Below is a small trained network, with its code and all its weights. Each question gives an input and a target symbol and asks what happens when units are switched off, that is, made to give their printed mean instead of their output.

import numpy as np


def w(rows, s, z=0):
    codes = np.array(rows[::2]) - 128.0
    scale = np.full(codes.shape[1], s)
    scale[-1] = z or s
    return codes * scale


def f(y):
    return np.maximum(y, 0)


def softmax(a):
    e = np.exp(a - a.max(-1, keepdims=True))
    return e / e.sum(-1, keepdims=True)


def log_softmax(a):
    a = a - a.max(-1, keepdims=True)
    return a - np.log(np.exp(a).sum(-1, keepdims=True))


def net(x, mask):
    ids = ['Ξβλπστφψω'.index(c) for c in x.split()]
    T = len(ids)
    res = E[ids] + P[:T]
    r = res
    for j in range(2):
        rows = slice(2 * j, 2 * j + 2)
        q, k, v = (r @ M[0][rows].T for M in (Q, K, V))
        z = softmax(np.where(np.tri(T) > 0, q @ k.T / 2**0.5, -1e9)) @ v
        o = O[0][rows]
        res = res + np.where(mask[j], z, o[:, -1]) @ o[:, :-1]
    y = f(res @ A[0][:, :-1].T + A[0][:, -1])
    res = res + np.where(mask[2:18], y, B[0][:, -1]) @ B[0][:, :-1]
    return log_softmax(res[-1] @ U[:, :-1].T + U[:, -1])


Q, K, V, O, A, B = {}, {}, {}, {}, {}, {}
E = w([
[106,214,6,62,122],'Ξ',
[47,236,122,95,47],'β',
[139,218,132,88,138],'λ',
[96,180,138,177,201],'π',
[151,186,204,110,199],'σ',
[131,190,154,7,110],'τ',
[141,177,119,54,14],'φ',
[78,206,175,155,19],'ψ',
[136,121,150,64,193],'ω',
],0.017)
P = w([
[254,255,177,35,171],'0',
[119,173,131,162,120],'1',
[107,167,130,146,122],'2',
[106,164,146,147,147],'3',
[95,178,111,123,137],'4',
[89,169,121,140,134],'5',
[82,182,115,117,141],'6',
[91,187,109,115,143],'7',
[89,184,132,133,135],'8',
],0.01)
Q[0] = w([
[96,52,88,149,72],'head 0',
[173,9,128,174,135],'head 0',
[69,171,146,40,130],'head 1',
[119,160,137,116,121],'head 1',
],0.012)
K[0] = w([
[29,85,117,139,197],'head 0',
[19,13,107,212,55],'head 0',
[235,107,186,91,72],'head 1',
[234,254,7,74,97],'head 1',
],0.0071)
V[0] = w([
[107,156,45,157,1],'head 0',
[146,94,107,52,120],'head 0',
[103,113,229,162,85],'head 1',
[210,63,207,63,154],'head 1',
],0.01)
O[0] = w([
[64,178,38,11,113,2],'head 0',
[66,55,248,17,32,206],'head 0',
[115,252,52,167,2,82],'head 1',
[152,111,215,192,138,214],'head 1',
],0.0079,0.0075)
A[0] = w([
[72,130,114,159,41,107],'neuron 0',
[140,135,124,140,206,155],'neuron 1',
[155,109,98,135,92,94],'neuron 2',
[181,144,115,160,124,69],'neuron 3',
[42,93,156,95,109,144],'neuron 4',
[108,145,173,150,70,163],'neuron 5',
[148,187,44,94,157,155],'neuron 6',
[136,4,138,114,134,119],'neuron 7',
[146,186,147,194,120,253],'neuron 8',
[140,205,161,96,101,106],'neuron 9',
[35,72,114,110,162,132],'neuron 10',
[181,173,139,102,148,179],'neuron 11',
[201,106,118,61,80,93],'neuron 12',
[175,120,110,114,83,90],'neuron 13',
[159,112,112,161,94,114],'neuron 14',
[130,169,91,81,112,174],'neuron 15',
],0.012,0.004)
B[0] = w([
[43,197,117,63,197,173],'neuron 0',
[118,63,33,145,82,175],'neuron 1',
[213,169,226,177,88,131],'neuron 2',
[11,205,174,213,109,158],'neuron 3',
[131,218,116,136,169,218],'neuron 4',
[161,114,123,95,138,241],'neuron 5',
[45,105,178,135,88,180],'neuron 6',
[221,188,98,47,48,181],'neuron 7',
[143,97,2,89,101,249],'neuron 8',
[79,49,134,183,143,229],'neuron 9',
[233,162,72,131,115,164],'neuron 10',
[67,25,65,133,147,192],'neuron 11',
[158,236,175,192,154,173],'neuron 12',
[162,141,47,67,32,143],'neuron 13',
[28,40,205,113,145,147],'neuron 14',
[178,137,189,187,36,198],'neuron 15',
],0.0061,0.013)
U = w([
[92,88,68,106,75,19],'Ξ',
[53,112,153,130,143,60],'β',
[218,130,148,162,28,172],'λ',
[139,105,168,238,121,98],'π',
[113,221,184,172,208,89],'σ',
[176,127,67,48,135,149],'τ',
[157,192,61,203,189,247],'φ',
[78,32,141,73,198,251],'ψ',
[152,171,255,194,197,25],'ω',
],0.0078,0.0027)

Each question gives the input, a string of symbols that net reads in full, and the target symbol t.
The units are the heads (2 rows each of Q, K, V and O) and the neurons (one row each of A and B). Each row of codes is followed by its name. A weight is (code - 128) times the scale printed after its matrix; where a second scale follows, it is the last column's (O, A, B and U).
mask holds one flag per unit, heads first, then neurons. A switched-off unit (its flag False) gives its mean, the last column of its rows in O or B, instead of its output. The means were averaged over made-up inputs and are rounded, as every weight is.
A unit's drop is (log p(t) with every unit on - log p(t) with that unit switched off) / (log p(t) with every unit on - log p(t) with every unit switched off).
The circuit of an input: a set's keep is (log p(t) with only the set's units on - log p(t) with every unit switched off) / (log p(t) with every unit on - log p(t) with every unit switched off). Starting from the 12 units with the biggest drops (on a tie, the unit counted first), units are removed one at a time, each time the one whose removal leaves the highest keep (on an exact tie, the one counted first), for as long as the keep stays at least 0.8.
units of the circuit, in order: the units of the circuit, biggest drop first
unit that matters most: the unit with the biggest drop
k most important neurons: the k neurons with the biggest drops, biggest first
which heads matter: for each layer, one digit per head in row order, 1 if its drop is at least 0.15 and else 0, layers parted by /
input λ φ β ψ ω σ, target ψ: which heads matter => 00
input φ σ ω π ω β, target σ: which heads matter => 10
input Ξ τ π φ π ω π, target τ: which heads matter => 11
input τ π σ ψ, target ω: units of the circuit, in order => head 1; neuron 1
input τ ψ ψ ω ω β, target ω: units of the circuit, in order => head 1; head 0; neuron 4
input π σ λ, target φ: units of the circuit, in order => head 0; neuron 8
input φ σ λ ω φ λ φ Ξ φ, target σ: units of the circuit, in order => head 0; neuron 12; neuron 8; neuron 4
input β φ φ ψ, target β: unit that matters most => neuron 0
input τ φ τ, target ω: units of the circuit, in order => neuron 8; head 1
input Ξ β τ ψ β, target τ: units of the circuit, in order => head 1; neuron 10; head 0
input φ π β τ, target σ: units of the circuit, in order => head 0; neuron 4; neuron 12; neuron 8
input ω σ λ β σ β ψ λ, target λ: 3 most important neurons => neuron 7; neuron 8; neuron 0
input ω ω τ, target λ: which heads matter => 11
input β λ π ψ, target β: which heads matter => 11
input τ β λ, target ω: units of the circuit, in order => head 1
input ω ψ ψ σ λ τ σ ψ Ξ, target λ: units of the circuit, in order => head 0; neuron 9
input Ξ π λ β ω ω π Ξ, target τ: which heads matter => 01
input β φ β σ φ σ, target β: 2 most important neurons => neuron 6; neuron 8
input σ τ ω φ τ λ ω, target λ: units of the circuit, in order => head 0; neuron 7; neuron 1
input φ φ λ β σ ψ, target σ: 2 most important neurons => neuron 4; neuron 0
